Where the symbols take the states:
s241: ~>s292, %>s117
s403: ~>s84, %>s672
s331: ~>s325, %>s287
s697: ~>s927, %>s95
s280: ~>s913, %>s646
s781: ~>s791, %>s341
s646: ~>s365, %>s280
s337: ~>s49, %>s64
s791: ~>s280, %>s365
s341: ~>s321, %>s781
s715: ~>s646, %>s913
s501: ~>s707, %>s600
s485: ~>s672, %>s84
s64: ~>s148, %>s337
s84: ~>s252, %>s485
s292: ~>s337, %>s148
s62: ~>s64, %>s49
s488: ~>s230, %>s363
s95: ~>s403, %>s697
s672: ~>s697, %>s403
s363: ~>s241, %>s488
s287: ~>s367, %>s331
s614: ~>s863, %>s968
s230: ~>s86, %>s126
s680: ~>s287, %>s325
s913: ~>s680, %>s715
s600: ~>s943, %>s501
s943: ~>s485, %>s252
s743: ~>s126, %>s86
s194: ~>s462, %>s876
s86: ~>s915, %>s743
s367: ~>s614, %>s93
s863: ~>s876, %>s462
s462: ~>s968, %>s863
s173: ~>s743, %>s915
s968: ~>s93, %>s614
s252: ~>s501, %>s943
s325: ~>s715, %>s680
s915: ~>s794, %>s173
s365: ~>s341, %>s791
s794: ~>s95, %>s927
s707: ~>s781, %>s321
s49: ~>s194, %>s62
s126: ~>s363, %>s230
s321: ~>s600, %>s707
s876: ~>s62, %>s194
s117: ~>s488, %>s241
s927: ~>s173, %>s794
s93: ~>s331, %>s367
s148: ~>s117, %>s292

The rows follow the links: the fewer symbols apart two states are, the more alike their rows tend to be.

Each row is also shifted at random along 2 hidden directions that mean nothing.

Some states, each with a row of numbers:
s365: [-3,11,-4,-2,-33,15,12,-9,25,-2,8,32,-18,-7,-8,74,-1,6,0,1,-45,2,8,45,39,-17,27,29,23,13,1,-6,5,0,-11,20,-3,6,-8,24,-25,10,-28,16,31,-15,-20,-22,7,12,-20,-19,4,10,19,18,-21,14,-30,7,53,-7,-13,47,-3]
s363: [-39,-18,25,-12,22,-13,38,0,-3,75,7,0,26,0,34,18,26,12,-36,44,-38,-46,43,31,36,-17,31,49,16,1,20,-19,-36,5,-30,-39,5,11,35,23,16,10,-76,7,-28,-17,-28,-3,-18,6,-31,2,18,-10,14,-39,-11,-22,11,5,44,-8,18,-50,-22]
s403: [6,21,22,0,16,4,31,17,-49,28,4,-15,26,-19,15,-41,51,-29,6,12,47,-22,12,-2,-24,23,-35,-27,-13,4,14,19,-8,-10,-20,-23,-12,8,46,0,54,44,-7,1,-37,2,3,14,-3,37,23,-5,-39,-1,-11,-23,-22,-12,44,14,-29,-13,-24,-15,3]
s697: [2,21,22,-20,8,19,4,-3,-3,25,36,-54,-17,10,-7,-48,3,-4,-38,16,20,9,1,-46,-39,-21,-28,-5,46,-17,-7,-32,8,-25,-8,-38,-18,-25,-1,-40,14,-12,22,27,-6,21,17,5,40,27,8,27,7,-15,-22,-22,66,-4,14,-44,-43,24,-20,-47,13]
s280: [16,-14,-37,5,-12,17,-15,25,36,-19,-26,16,43,-24,21,55,-43,20,6,9,-9,15,13,39,-10,31,-12,-16,-17,37,-19,11,-15,29,18,0,-17,34,-14,26,15,-50,6,21,15,-17,-58,-12,-29,9,-28,-9,13,26,13,47,-7,46,14,47,-8,4,35,22,43]
s86: [-12,-56,-17,-4,38,-4,-23,35,17,5,-35,-24,61,-2,32,-27,-10,27,-32,31,4,-12,30,-15,-24,18,-22,-3,-35,15,-22,-6,-40,11,4,-46,-5,15,0,-8,33,-58,3,10,-17,-3,-42,11,-16,0,-29,21,22,6,14,2,34,19,49,19,-30,2,53,-70,23]
s600: [2,-34,-28,31,-8,-8,-29,12,67,-79,-17,15,34,34,2,32,-46,6,54,-14,-11,33,-23,-23,14,22,3,2,-36,-23,-46,18,-6,-18,45,27,-13,30,-35,-6,-34,-43,29,-2,54,-3,-19,-9,-17,-8,-25,-13,30,20,18,59,14,24,-32,12,13,7,32,34,6]
s148: [-41,-24,14,48,5,-30,18,14,37,-19,-6,35,62,40,48,39,-3,-2,38,14,-42,-6,3,-18,55,15,16,61,-30,-47,-41,35,-30,-38,7,-11,-3,48,9,20,-13,4,-54,0,23,-34,-32,6,-25,-1,-42,-17,32,2,34,15,4,-17,-22,21,72,2,20,-3,-19]
s331: [31,49,7,-8,-31,10,-3,-30,-53,-14,10,4,-86,-21,-52,-26,24,-19,16,-45,38,2,-35,-4,-15,-21,5,-34,16,-2,37,-1,48,12,-4,44,21,-39,5,-9,-18,59,41,-16,-8,32,64,13,27,-14,48,-2,-53,-7,-24,-13,-42,-5,-14,-33,-27,-4,-56,42,-13]
s715: [9,57,12,-27,-43,18,22,-39,-23,39,37,13,-65,-14,-40,33,22,-10,-28,-7,-12,-10,5,45,17,-33,16,5,61,22,42,-16,24,8,-28,23,6,-26,11,19,-20,49,-8,-8,6,0,22,-5,36,11,15,2,-32,-8,-22,-18,-27,-3,-25,-28,12,-17,-57,52,-8]
s49: [2,-51,-32,26,35,-37,-50,25,-5,-36,-58,14,19,-5,6,-18,-31,10,23,-15,11,-7,-15,-13,-3,29,18,-23,-63,12,-10,21,-15,37,19,24,20,-1,-19,6,-4,-22,16,-26,-7,6,-9,14,-41,-44,-3,-5,4,11,10,23,-27,5,6,36,-16,-8,50,4,-6]
s62: [-25,37,50,-15,-18,21,63,-8,20,72,48,-7,18,7,17,28,25,2,-59,50,-38,-13,39,23,27,-28,-5,44,57,-8,-1,-29,-9,-31,-30,-52,-26,9,26,-3,15,17,-58,22,4,-20,-21,-13,30,56,-24,8,13,-21,-1,-30,30,-21,4,-26,39,9,-29,-28,2]
s287: [30,20,-14,-46,-20,45,-17,-12,17,8,17,-34,-44,-14,-42,-13,-35,8,-43,-3,17,38,-5,3,-46,-27,-26,-40,39,28,1,-33,25,14,1,5,-23,-22,-28,-39,0,-33,53,28,9,30,14,-8,44,19,7,19,0,0,-33,6,43,22,13,-30,-49,5,-11,3,40]
s337: [-13,-55,-30,21,28,-22,-20,18,17,-11,-48,14,49,-13,26,5,-12,18,11,7,-6,-13,6,5,18,29,18,2,-48,10,-13,10,-43,29,14,-11,10,15,-4,20,7,-33,-15,-12,-18,-14,-36,9,-42,-31,-21,-14,19,15,23,18,-20,19,14,44,18,-11,62,-24,4]
s943: [6,-25,-31,42,-4,1,-24,15,53,-88,-32,6,39,38,15,1,-41,6,62,-17,2,42,-30,-45,3,35,-13,-9,-48,-32,-65,28,-1,-27,53,15,-19,45,-39,-15,-20,-52,39,11,50,-4,-21,-4,-14,-1,-24,-14,34,16,23,57,32,12,-13,16,-1,18,32,23,23]
s64: [-32,-3,30,-8,-5,-18,18,-29,3,29,35,5,-39,29,-14,20,12,9,-17,-13,-52,-20,-1,-5,46,-46,39,58,46,-30,7,-32,4,-24,-7,4,16,-23,-2,-1,-54,13,-35,-6,15,6,19,-7,26,-36,3,8,17,-19,-2,-21,19,-29,-52,-41,64,-2,-6,-4,-38]
s95: [7,18,2,1,24,0,5,17,-46,10,-4,-21,10,-9,13,-58,33,-11,4,11,50,-14,5,-27,-36,19,-27,-33,-17,-4,15,19,6,1,-19,-19,-6,4,28,-20,44,34,12,-10,-42,13,21,20,-6,15,26,0,-29,-4,-12,-19,-13,-13,47,12,-45,6,-15,-35,5]
s367: [27,39,3,-3,-15,38,19,5,16,-16,15,-31,1,10,-1,-18,-9,-9,8,1,30,37,-4,-17,-39,11,-40,-36,23,-3,-13,2,15,-29,3,-20,-33,19,-12,-30,26,-1,34,24,19,8,5,0,25,53,17,-2,-5,0,-11,12,40,8,21,-13,-39,11,-41,6,32]
s863: [2,52,35,-47,-22,34,39,-23,-4,64,67,-40,-33,2,-14,0,13,-7,-62,35,-1,4,20,5,-17,-45,-17,3,77,0,19,-34,25,-24,-33,-33,-29,-21,15,-31,16,22,-2,26,2,5,14,-14,54,52,8,21,-7,-27,-24,-36,41,-10,9,-53,-13,4,-53,-18,12]

Start, symbols taken left to right, then the state you end at.
Answer with the state's name.
[1,-26,-39,20,-18,4,-16,21,38,-32,-36,42,29,-12,9,72,-22,7,20,-2,-18,17,4,39,24,29,12,-4,-34,27,-14,14,-4,33,17,16,-1,36,-7,40,-12,-25,-10,-8,21,-27,-45,-15,-27,-6,-24,-26,1,9,18,40,-26,29,-8,61,13,-5,23,37,17]
~ % % => s280
[1,-19,-10,-8,-3,26,-9,28,49,-13,-3,-31,29,15,12,-14,-33,9,-4,26,8,36,0,-31,-31,9,-28,-18,-8,-6,-30,-21,-6,-13,17,-29,-29,21,-21,-34,18,-66,30,32,17,5,-25,-6,17,30,-17,19,30,1,-9,35,67,17,15,-15,-31,22,13,-28,35]
~ ~ => s697
[0,31,31,7,6,-6,20,-1,-16,-2,35,-30,-9,26,-1,-57,22,-23,21,0,23,9,-22,-54,-16,-13,-17,7,1,-52,-17,4,19,-46,-5,-19,-14,2,2,-33,-2,26,18,5,4,4,41,12,21,10,23,11,-7,-19,-13,-21,27,-25,-1,-40,-12,8,-34,-24,-16]
~ % % % => s915
[-28,-53,1,17,8,-43,-23,-9,14,-30,-14,16,-8,26,3,3,-21,11,24,-17,-41,-7,-11,-17,45,-15,40,43,-17,-34,-14,-7,-18,-13,29,16,36,-12,-17,5,-50,-25,-20,-21,19,2,11,0,-18,-56,-17,12,36,-1,12,10,12,-18,-48,-8,53,-4,47,-7,-32]
% % ~ => s488
[-36,-47,-10,1,27,-8,0,22,27,14,-30,-7,63,2,45,23,-23,26,-31,41,-32,-16,34,0,17,15,13,33,-18,1,-20,-18,-43,3,9,-40,0,18,4,-2,7,-58,-42,14,3,-6,-58,-3,-22,-12,-39,15,49,-1,18,5,28,9,5,21,21,0,57,-65,9]
% % ~ => s230
[28,-15,-53,0,-14,11,-53,-2,33,-48,-32,12,-41,-9,-41,14,-52,23,6,-40,4,37,-24,8,-13,-4,1,-20,-3,27,-1,0,22,27,36,42,9,-10,-38,1,-32,-47,58,-2,32,25,9,2,-2,-32,3,5,7,21,-14,40,7,31,-22,5,-19,-2,18,43,15]
~ % => s325
[9,-38,-41,57,26,-15,-27,48,-3,-73,-67,19,79,-5,43,-17,-6,-12,71,-9,45,11,-14,-30,-22,82,-29,-48,-98,-7,-38,52,-21,2,40,13,-9,47,8,9,38,-22,20,-9,-11,-16,-25,16,-54,-9,-9,-28,-7,19,27,33,-39,21,43,67,-43,8,43,7,18]
~ % => s863
[-8,-25,-23,19,-16,14,-10,16,68,-45,-14,34,42,16,19,66,-43,5,28,1,-33,30,-10,5,28,23,6,13,-21,-3,-38,20,-7,-7,31,15,-7,45,-25,6,-25,-35,-6,14,44,-25,-42,-18,-17,14,-38,-25,30,26,23,47,7,23,-18,26,32,10,24,28,17]
~ % => s501
[16,-9,-30,17,23,-3,-16,44,-10,-40,-45,-4,49,-19,28,-26,3,-11,41,6,53,6,-2,-5,-44,54,-38,-55,-55,13,-15,41,-10,21,18,-3,-13,25,1,-1,46,-5,21,-7,-16,4,-22,16,-33,13,5,-19,-15,11,4,10,-24,15,57,50,-54,6,18,-10,29]
~ % => s614
[-1,33,25,24,3,-20,35,16,-50,-6,7,14,21,-11,24,-29,58,-36,37,1,32,-21,-10,2,2,25,-12,-24,-26,-18,19,47,0,-13,-19,3,-3,14,37,19,34,76,-19,-15,-22,-12,21,19,-14,29,30,-20,-40,-3,3,-18,-47,-17,24,22,-4,-3,-32,15,-15]
% % ~ => s252
[-2,22,14,-67,-18,6,9,-43,-43,101,41,4,-78,-53,-46,27,23,15,-98,19,-34,-52,38,77,12,-69,43,16,67,59,79,-56,21,59,-52,14,34,-70,9,19,-6,17,-36,-17,-34,3,30,-13,17,-19,10,21,-31,-12,-30,-54,-41,-3,-18,-18,19,-22,-28,7,-10]
~ % % => s707
[24,41,4,-43,0,47,31,4,-24,74,23,-26,17,-56,14,-10,23,-5,-59,54,40,-3,57,43,-50,5,-51,-42,36,65,34,-20,0,31,-39,-46,-43,1,31,-9,84,15,0,27,-35,2,-27,-8,19,72,4,10,-30,-3,-24,-27,-10,18,63,14,-72,-2,-28,-32,52]
% % % => s367
[12,1,0,22,6,8,-2,15,14,-40,10,-32,22,39,8,-38,-20,-11,29,3,31,38,-28,-54,-25,24,-45,-19,-12,-47,-41,13,5,-40,31,-14,-30,20,-22,-43,16,-20,36,18,24,2,1,5,6,19,8,9,23,3,12,14,51,0,15,-21,-29,25,7,-24,11]
% % => s672
